Below are the code and all the weights of a small trained network. Each question names an input and a target symbol and asks about switching units off, where a switched-off unit gives its printed mean instead of its output.

import numpy as np


def w(rows, s, z=0):
    codes = np.array(rows[::2]) - 128.0
    scale = np.full(codes.shape[1], s)
    scale[-1] = z or s
    return codes * scale


def f(y):
    return np.maximum(y, 0)


def softmax(a):
    e = np.exp(a - a.max(-1, keepdims=True))
    return e / e.sum(-1, keepdims=True)


def log_softmax(a):
    a = a - a.max(-1, keepdims=True)
    return a - np.log(np.exp(a).sum(-1, keepdims=True))


def net(x, mask):
    ids = ['ΛΦΨΩβγεζηθμξπσ'.index(c) for c in x.split()]
    T = len(ids)
    res = E[ids] + P[:T]
    u = 0
    for l in range(3):
        q, k, v = (res @ M[l].T for M in (Q, K, V))
        z = softmax(np.where(np.tri(T) > 0, q @ k.T / 3**0.5, -1e9)) @ v
        res = res + np.where(mask[u], z, O[l][:, -1]) @ O[l][:, :-1]
        u += 1
        y = f(res @ A[l][:, :-1].T + A[l][:, -1])
        res = res + np.where(mask[u : u + 8], y, B[l][:, -1]) @ B[l][:, :-1]
        u += 8
    return log_softmax(res[-1] @ U[:, :-1].T + U[:, -1])


Q, K, V, O, A, B = {}, {}, {}, {}, {}, {}
E = w([
[105,157,129,111,224,196,111,115,129],'Λ',
[95,82,13,96,191,116,177,142,157],'Φ',
[87,37,32,121,197,160,71,16,15],'Ψ',
[65,127,62,102,127,161,188,148,96],'Ω',
[90,86,137,94,95,193,202,142,74],'β',
[101,131,131,136,226,150,148,150,71],'γ',
[136,96,179,163,170,174,72,101,148],'ε',
[81,129,104,169,180,29,103,151,66],'ζ',
[99,86,120,96,131,62,173,140,116],'η',
[98,69,114,162,71,4,81,145,69],'θ',
[24,88,156,143,128,106,84,115,142],'μ',
[154,138,116,56,99,178,97,36,252],'ξ',
[102,150,149,112,65,107,168,103,175],'π',
[244,121,155,72,58,69,102,121,103],'σ',
],0.018)
P = w([
[120,203,97,109,175,134,109,250,150],'0',
[126,195,123,118,163,128,105,225,134],'1',
[125,186,149,118,158,121,102,197,122],'2',
[122,174,166,112,168,116,108,163,113],'3',
[120,157,176,108,167,109,121,136,110],'4',
[134,138,181,113,175,104,142,112,114],'5',
[137,124,192,122,179,103,151,94,113],'6',
[142,102,201,129,185,100,171,75,113],'7',
],0.011)
Q[0] = w([
[110,141,75,124,133,154,154,50,96],'0.h0',
[143,189,93,137,11,168,120,145,150],'0.h0',
[100,164,177,2,202,83,110,106,120],'0.h0',
],0.0079)
K[0] = w([
[167,125,143,167,163,194,188,121,111],'0.h0',
[147,212,128,168,84,155,137,198,168],'0.h0',
[152,88,159,114,97,113,87,2,94],'0.h0',
],0.0093)
V[0] = w([
[150,79,62,156,141,189,137,55,57],'0.h0',
[129,143,41,73,23,145,2,117,130],'0.h0',
[143,33,173,43,78,126,95,150,197],'0.h0',
],0.006)
O[0] = w([
[156,59,153,120,182,189,167,2,144,2],'0.h0',
[242,65,106,230,126,120,193,159,168,102],'0.h0',
[54,89,158,108,166,169,123,185,189,146],'0.h0',
],0.0091,0.0019)
A[0] = w([
[131,93,53,74,181,68,135,147,158,112],'0.n0',
[129,111,120,199,118,202,59,85,177,76],'0.n1',
[154,74,75,101,74,107,85,78,186,236],'0.n2',
[172,147,182,141,132,225,2,89,233,131],'0.n3',
[90,114,90,79,108,40,89,122,157,254],'0.n4',
[104,91,136,141,25,247,157,165,97,42],'0.n5',
[190,148,146,38,51,122,159,109,198,136],'0.n6',
[158,91,47,177,166,131,87,93,58,12],'0.n7',
],0.007,0.0049)
B[0] = w([
[126,201,104,161,31,120,57,100,63,166],'0.n0',
[116,128,126,112,129,149,209,72,33,149],'0.n1',
[44,178,236,195,24,154,214,185,49,165],'0.n2',
[23,143,64,86,137,90,227,200,36,170],'0.n3',
[70,108,242,102,201,229,190,188,126,254],'0.n4',
[111,234,168,101,196,236,48,137,45,132],'0.n5',
[201,27,173,168,125,254,114,68,166,157],'0.n6',
[197,201,173,199,64,24,169,99,144,152],'0.n7',
],0.0068,0.0093)
Q[1] = w([
[152,161,207,124,108,66,109,182,112],'1.h0',
[190,55,114,161,84,135,126,147,254],'1.h0',
[174,159,38,119,67,52,67,37,180],'1.h0',
],0.0092)
K[1] = w([
[95,115,254,157,23,140,140,215,170],'1.h0',
[170,183,40,157,116,228,55,200,160],'1.h0',
[108,104,8,99,138,151,81,200,51],'1.h0',
],0.0075)
V[1] = w([
[125,71,200,105,112,160,161,134,194],'1.h0',
[96,11,78,161,154,176,96,136,40],'1.h0',
[166,143,93,127,161,255,73,65,72],'1.h0',
],0.0076)
O[1] = w([
[126,229,183,140,128,62,227,225,223,243],'1.h0',
[127,4,120,43,166,99,134,202,141,149],'1.h0',
[241,100,100,179,68,254,74,141,150,3],'1.h0',
],0.0092,0.0067)
A[1] = w([
[130,137,165,150,144,126,116,194,98,182],'1.n0',
[153,153,125,171,87,161,141,125,183,51],'1.n1',
[110,161,133,154,129,109,150,111,210,91],'1.n2',
[161,190,88,108,128,151,82,121,180,39],'1.n3',
[111,153,91,153,102,146,169,141,147,182],'1.n4',
[82,115,123,129,137,119,62,102,169,184],'1.n5',
[144,126,143,116,124,173,100,87,105,50],'1.n6',
[81,125,96,153,244,80,129,134,141,254],'1.n7',
],0.011,0.0059)
B[1] = w([
[179,184,115,149,125,175,167,141,139,212],'1.n0',
[115,140,110,83,175,110,146,137,107,136],'1.n1',
[145,105,113,180,135,144,129,118,74,175],'1.n2',
[76,201,196,145,255,149,103,105,138,129],'1.n3',
[140,121,144,148,105,154,178,81,83,151],'1.n4',
[125,105,170,240,168,97,135,171,86,141],'1.n5',
[144,205,125,94,158,95,87,131,110,147],'1.n6',
[135,128,169,117,35,152,150,157,78,251],'1.n7',
],0.0092,0.03)
Q[2] = w([
[162,81,86,105,138,68,65,167,255],'2.h0',
[151,192,156,168,97,165,217,218,191],'2.h0',
[215,117,112,217,94,210,107,53,157],'2.h0',
],0.008)
K[2] = w([
[87,183,59,154,170,162,146,225,165],'2.h0',
[165,130,175,139,157,149,178,90,254],'2.h0',
[205,201,31,86,142,77,145,133,132],'2.h0',
],0.0076)
V[2] = w([
[158,146,180,152,129,78,76,205,145],'2.h0',
[53,82,178,253,107,181,143,159,127],'2.h0',
[120,75,156,77,134,70,154,169,71],'2.h0',
],0.0082)
O[2] = w([
[207,111,130,40,118,184,187,3,74,167],'2.h0',
[168,156,128,150,80,136,53,111,166,252],'2.h0',
[118,144,95,104,125,66,79,183,78,193],'2.h0',
],0.012,0.026)
A[2] = w([
[78,187,132,126,132,95,116,131,112,3],'2.n0',
[136,83,53,39,185,109,156,129,65,82],'2.n1',
[80,122,103,148,143,99,23,154,94,107],'2.n2',
[151,160,93,81,91,142,112,146,145,174],'2.n3',
[149,150,150,201,123,150,138,152,74,56],'2.n4',
[103,131,157,114,97,132,109,126,118,160],'2.n5',
[167,143,120,106,104,124,67,171,150,195],'2.n6',
[70,77,10,166,135,90,154,151,160,172],'2.n7',
],0.011,0.0062)
B[2] = w([
[125,118,63,49,130,106,80,93,206,174],'2.n0',
[234,236,172,251,69,88,202,158,215,142],'2.n1',
[186,40,1,179,137,126,234,118,149,159],'2.n2',
[36,68,176,155,132,92,99,180,106,224],'2.n3',
[111,104,112,27,169,96,143,59,169,253],'2.n4',
[156,207,80,151,171,111,99,125,105,205],'2.n5',
[63,77,147,210,139,183,169,98,135,220],'2.n6',
[255,187,180,89,10,148,10,83,191,140],'2.n7',
],0.008,0.031)
U = w([
[146,237,86,120,67,111,90,2,213,60],'Λ',
[123,124,131,189,165,157,203,221,42,121],'Φ',
[110,158,86,27,166,75,123,141,147,157],'Ψ',
[174,132,147,77,102,140,206,110,115,102],'Ω',
[52,161,144,180,118,129,215,137,180,102],'β',
[174,239,103,212,148,134,148,142,102,127],'γ',
[146,124,204,180,82,115,78,77,97,208],'ε',
[200,193,53,100,43,180,91,126,157,116],'ζ',
[155,160,129,173,105,120,149,108,132,113],'η',
[146,174,139,110,216,142,85,123,137,184],'θ',
[157,132,85,171,87,65,153,26,118,95],'μ',
[170,141,150,163,64,4,184,115,124,1],'ξ',
[115,116,117,78,130,232,131,176,137,151],'π',
[136,91,95,136,75,182,136,84,153,165],'σ',
],0.0057,0.0092)

Each question gives the input, a string of symbols that net reads in full, and the target symbol t.
The units are the heads (3 rows each of Q, K, V and O) and the neurons (one row each of A and B). Each row of codes is followed by its name. A weight is (code - 128) times the scale printed after its matrix; where a second scale follows, it is the last column's (O, A, B and U).
mask holds one flag per unit, layer by layer, with each layer's heads first. A switched-off unit (its flag False) gives its mean, the last column of its rows in O or B, instead of its output. The means were averaged over made-up inputs and are rounded, as every weight is.
A unit's drop is (log p(t) with every unit on - log p(t) with that unit switched off) / (log p(t) with every unit on - log p(t) with every unit switched off).
The circuit of an input: a set's keep is (log p(t) with only the set's units on - log p(t) with every unit switched off) / (log p(t) with every unit on - log p(t) with every unit switched off). Starting from the 12 units with the biggest drops (on a tie, the unit counted first), units are removed one at a time, each time the one whose removal leaves the highest keep (on an exact tie, the one counted first), for as long as the keep stays at least 0.8.
circuit, biggest first: the units of the circuit, biggest drop first
top k neurons: the k neurons with the biggest drops, biggest first
k most important neurons of layer l: the k neurons of layer l with the biggest drops, biggest first
input η ε γ, target Ψ: top 2 neurons => [0.n4 0.n3]
input μ η ε γ μ η, target ε: top 2 neurons => [2.n3 1.n5]
input μ μ ε π, target Λ: circuit, biggest first => [1.h0 2.h0]
input μ μ μ η η ζ, target Ψ: top 3 neurons => [1.n0 2.n0 0.n4]
input Λ Ψ μ γ, target θ: top 2 neurons => [1.n6 0.n7]
input η Λ ξ Ω Φ γ η π, target Λ: 3 most important neurons of layer 2 => [2.n3 2.n6 2.n4]
input μ Ω σ Λ ξ η β, target β: top 4 neurons => [1.n4 0.n6 0.n2 2.n6]
input σ ε Φ ε Φ, target Φ: top 2 neurons => [0.n3 2.n4]
input μ μ σ β, target Ω: circuit, biggest first => [2.h0 0.h0]
input μ β η γ ε γ, target Φ: top 2 neurons => [0.n3 0.n0]
input μ Ψ η μ η μ, target σ: circuit, biggest first => [0.h0 0.n7 1.h0]
input σ η μ β η ξ, target β: 3 most important neurons of layer 0 => [0.n6 0.n3 0.n2]
input η σ Ψ η Λ η ε μ, target σ: circuit, biggest first => [0.h0 1.h0]
input η η Φ, target Ψ: circuit, biggest first => [1.h0 2.h0]
input ξ γ ε μ σ η β, target Ω: circuit, biggest first => [0.n6 2.h0 1.h0]
input γ μ Ω Ω ζ, target μ: circuit, biggest first => [0.h0 1.h0 2.n2]
input ε μ Ω Ω σ Λ η Ω, target Ψ: circuit, biggest first => [1.h0 0.h0 1.n0 2.h0]
input σ γ μ μ ζ, target ε: 3 most important neurons of layer 2 => [2.n3 2.n6 2.n2]
input σ μ ζ, target Ω: top 3 neurons => [0.n6 1.n0 1.n7]
input η μ μ β γ, target ε: top 3 neurons => [0.n4 2.n3 1.n4]
input η μ Ψ σ, target Ω: 2 most important neurons of layer 0 => [0.n6 0.n2]
input ζ μ Λ Ω, target ε: 3 most important neurons of layer 2 => [2.n3 2.n4 2.n2]
input θ ξ Ω, target β: top 2 neurons => [0.n3 0.n6]
input ξ σ π Λ μ, target Λ: top 2 neurons => [1.n4 2.n4]
input η β π η μ, target Λ: top neuron => [0.n6]
input Λ μ ξ ζ, target β: top 3 neurons => [0.n6 2.n6 0.n2]
input η σ ξ η σ γ ξ, target Ω: top 4 neurons => [1.n2 0.n3 0.n6 0.n2]
input σ μ η θ Λ ε, target ξ: 2 most important neurons of layer 0 => [0.n4 0.n3]
input η Ψ ξ γ Ω, target ζ: 2 most important neurons of layer 1 => [1.n7 1.n0]
